Below is a small trained network, with its code and all its weights. Each question gives an input and a target symbol and asks what happens when units are switched off, that is, made to give their printed mean instead of their output.

import numpy as np


def w(rows, s, z=0):
    codes = np.array(rows[::2]) - 128.0
    scale = np.full(codes.shape[1], s)
    scale[-1] = z or s
    return codes * scale


def f(y):
    return np.maximum(y, 0)


def softmax(a):
    e = np.exp(a - a.max(-1, keepdims=True))
    return e / e.sum(-1, keepdims=True)


def log_softmax(a):
    a = a - a.max(-1, keepdims=True)
    return a - np.log(np.exp(a).sum(-1, keepdims=True))


def net(x, mask):
    ids = ['Σαβδζτ'.index(c) for c in x.split()]
    T = len(ids)
    res = E[ids] + P[:T]
    r = res
    for j in range(3):
        rows = slice(4 * j, 4 * j + 4)
        q, k, v = (r @ M[0][rows].T for M in (Q, K, V))
        z = softmax(np.where(np.tri(T) > 0, q @ k.T / 4**0.5, -1e9)) @ v
        o = O[0][rows]
        res = res + np.where(mask[j], z, o[:, -1]) @ o[:, :-1]
    y = f(res @ A[0][:, :-1].T + A[0][:, -1])
    res = res + np.where(mask[3:7], y, B[0][:, -1]) @ B[0][:, :-1]
    return log_softmax(res[-1] @ U[:, :-1].T + U[:, -1])


Q, K, V, O, A, B = {}, {}, {}, {}, {}, {}
E = w([
[112,165,170,3,196,108,134,112,153],'Σ',
[160,73,123,5,213,164,116,194,177],'α',
[187,130,146,10,145,109,201,97,63],'β',
[86,237,163,89,62,166,180,149,76],'δ',
[123,148,160,76,103,160,229,80,174],'ζ',
[124,136,35,65,169,193,101,249,101],'τ',
],0.014)
P = w([
[107,111,151,8,103,149,145,195,146],'0',
[200,95,135,137,50,136,36,163,131],'1',
[171,103,183,106,116,199,135,98,120],'2',
[110,112,105,98,168,169,198,104,37],'3',
[66,19,95,192,75,125,158,189,162],'4',
[20,173,161,201,78,151,184,87,165],'5',
[183,176,81,153,176,246,98,163,48],'6',
[147,1,209,135,178,91,124,166,68],'7',
[175,133,196,102,118,107,132,131,99],'8',
],0.012)
Q[0] = w([
[67,123,74,116,123,194,141,96,55],'h1',
[127,112,206,82,105,100,114,185,85],'h1',
[136,174,129,193,173,34,96,143,119],'h1',
[187,237,109,54,164,156,137,145,168],'h1',
[229,226,142,134,78,129,87,96,152],'h2',
[165,173,29,196,101,2,95,76,177],'h2',
[127,163,177,59,140,162,158,185,107],'h2',
[188,133,101,137,182,231,58,62,106],'h2',
[210,204,106,113,174,209,100,96,148],'h3',
[34,101,83,177,128,79,102,103,133],'h3',
[167,92,191,160,183,43,124,214,102],'h3',
[154,133,177,221,99,104,28,92,112],'h3',
],0.0087)
K[0] = w([
[158,139,93,76,120,158,150,108,147],'h1',
[52,110,88,153,98,140,155,133,167],'h1',
[163,118,126,207,148,56,176,67,96],'h1',
[89,164,145,112,172,174,228,146,119],'h1',
[108,153,130,164,185,150,148,103,105],'h2',
[149,150,114,209,137,119,87,117,129],'h2',
[96,165,133,117,156,178,186,195,174],'h2',
[100,114,116,129,176,119,189,159,76],'h2',
[102,167,81,86,190,181,194,115,88],'h3',
[178,101,130,156,102,126,86,126,108],'h3',
[105,84,57,188,95,46,122,159,137],'h3',
[127,126,8,176,168,160,99,97,114],'h3',
],0.011)
V[0] = w([
[140,96,99,70,169,148,74,162,171],'h1',
[91,87,58,180,171,152,104,153,80],'h1',
[123,180,12,164,104,188,106,147,161],'h1',
[122,89,126,137,151,129,15,188,57],'h1',
[164,149,206,127,163,91,130,42,112],'h2',
[26,121,154,124,80,97,141,113,209],'h2',
[166,65,180,112,130,190,49,146,185],'h2',
[227,1,136,217,137,158,175,75,155],'h2',
[96,30,137,90,185,93,58,72,153],'h3',
[72,116,103,174,89,87,108,105,227],'h3',
[208,18,69,134,26,172,175,107,146],'h3',
[208,119,194,59,155,46,199,100,71],'h3',
],0.0078)
O[0] = w([
[173,154,67,96,156,126,81,187,82,163],'h1',
[63,121,149,95,147,104,101,147,137,70],'h1',
[74,170,88,101,127,102,104,124,160,92],'h1',
[60,190,127,132,177,90,63,107,106,102],'h1',
[136,72,201,172,75,92,192,227,135,110],'h2',
[244,136,76,79,132,107,212,181,175,122],'h2',
[210,217,166,209,182,127,84,142,52,129],'h2',
[146,191,211,49,92,131,119,165,151,3],'h2',
[110,156,221,79,189,66,150,191,56,96],'h3',
[139,149,74,92,143,119,159,151,188,31],'h3',
[184,144,246,34,108,254,102,45,241,126],'h3',
[121,93,179,125,93,136,132,111,71,239],'h3',
],0.0079,0.014)
A[0] = w([
[163,50,97,107,71,134,42,28,89,153],'n1',
[132,24,69,137,67,214,37,96,77,235],'n2',
[139,162,79,105,125,76,180,106,71,2],'n3',
[166,124,129,3,79,236,158,43,67,93],'n4',
],0.0047,0.001)
B[0] = w([
[45,129,134,136,157,84,166,96,221,219],'n1',
[123,130,255,113,169,81,208,192,170,249],'n2',
[114,163,185,136,140,164,137,197,175,152],'n3',
[137,186,141,124,180,233,104,100,105,232],'n4',
],0.0091,0.017)
U = w([
[160,76,97,210,112,74,114,136,1,168],'Σ',
[212,188,131,219,152,130,14,121,76,208],'α',
[77,61,204,142,81,146,51,115,64,134],'β',
[94,150,87,175,137,108,178,131,156,129],'δ',
[193,178,92,106,90,198,98,168,150,140],'ζ',
[43,221,111,111,155,94,88,122,116,5],'τ',
],0.0062,0.0011)

Each question gives the input, a string of symbols that net reads in full, and the target symbol t.
The units are the heads (4 rows each of Q, K, V and O) and the neurons (one row each of A and B). Each row of codes is followed by its name. A weight is (code - 128) times the scale printed after its matrix; where a second scale follows, it is the last column's (O, A, B and U).
mask holds one flag per unit, heads first, then neurons. A switched-off unit (its flag False) gives its mean, the last column of its rows in O or B, instead of its output. The means were averaged over made-up inputs and are rounded, as every weight is.
A unit's drop is (log p(t) with every unit on - log p(t) with that unit switched off) / (log p(t) with every unit on - log p(t) with every unit switched off).
The circuit of an input: a set's keep is (log p(t) with only the set's units on - log p(t) with every unit switched off) / (log p(t) with every unit on - log p(t) with every unit switched off). Starting from all 7 units, units are removed one at a time, each time the one whose removal leaves the highest keep (on an exact tie, the one counted first), for as long as the keep stays at least 0.8.
units of the circuit, in order: the units of the circuit, biggest drop first
unit that matters most: the unit with the biggest drop
k most important neurons: the k neurons with the biggest drops, biggest first
heads that matter: for each layer, one digit per head in row order, 1 if its drop is at least 0.15 and else 0, layers parted by /
drop of u: that unit's drop, to one decimal
input ζ β τ δ β β τ, target δ: units of the circuit, in order => [h3 n2]
input δ β Σ α, target δ: units of the circuit, in order => [h3 h2 n2]
input Σ Σ δ τ, target Σ: 2 most important neurons => [n1 n4]
input ζ Σ β β α, target ζ: heads that matter => 011
input β τ Σ α δ, target τ: heads that matter => 100
input α α β δ, target α: heads that matter => 010
input β δ ζ β τ δ Σ, target β: heads that matter => 011
input τ δ ζ, target τ: heads that matter => 110
input Σ β ζ β δ Σ Σ δ, target Σ: heads that matter => 010
input α α ζ, target α: unit that matters most => h2
input Σ ζ δ Σ ζ τ Σ, target Σ: units of the circuit, in order => [h3 n4]
input α β δ ζ, target α: units of the circuit, in order => [h2 h1]
input Σ δ τ τ β δ α, target Σ: 2 most important neurons => [n4 n1]
input δ β τ Σ β β δ τ β, target δ: heads that matter => 011
input δ δ δ β β Σ α δ, target δ: units of the circuit, in order => [h2 h3]
input β δ ζ β Σ β α, target β: heads that matter => 011
input τ Σ β β, target τ: units of the circuit, in order => [h1]
input α β τ δ ζ ζ τ Σ β, target ζ: heads that matter => 111
input Σ τ τ, target Σ: units of the circuit, in order => [h3 h2]
input α δ Σ, target α: units of the circuit, in order => [h2]
input α β ζ Σ τ, target α: heads that matter => 111
input ζ α δ β δ τ τ τ β, target ζ: heads that matter => 011
input τ ζ τ β β β Σ β τ, target τ: units of the circuit, in order => [h2 h1]
input α β α β Σ, target α: units of the circuit, in order => [h2 h1]
input α α Σ δ β α α ζ δ, target α: units of the circuit, in order => [h2 n2]
input β Σ Σ τ β τ δ δ δ, target τ: drop of h1 => 1.1
input ζ δ δ α, target ζ: drop of h2 => 0.3
input β Σ β Σ, target β: unit that matters most => h3
input τ β Σ, target τ: drop of h2 => 0.2
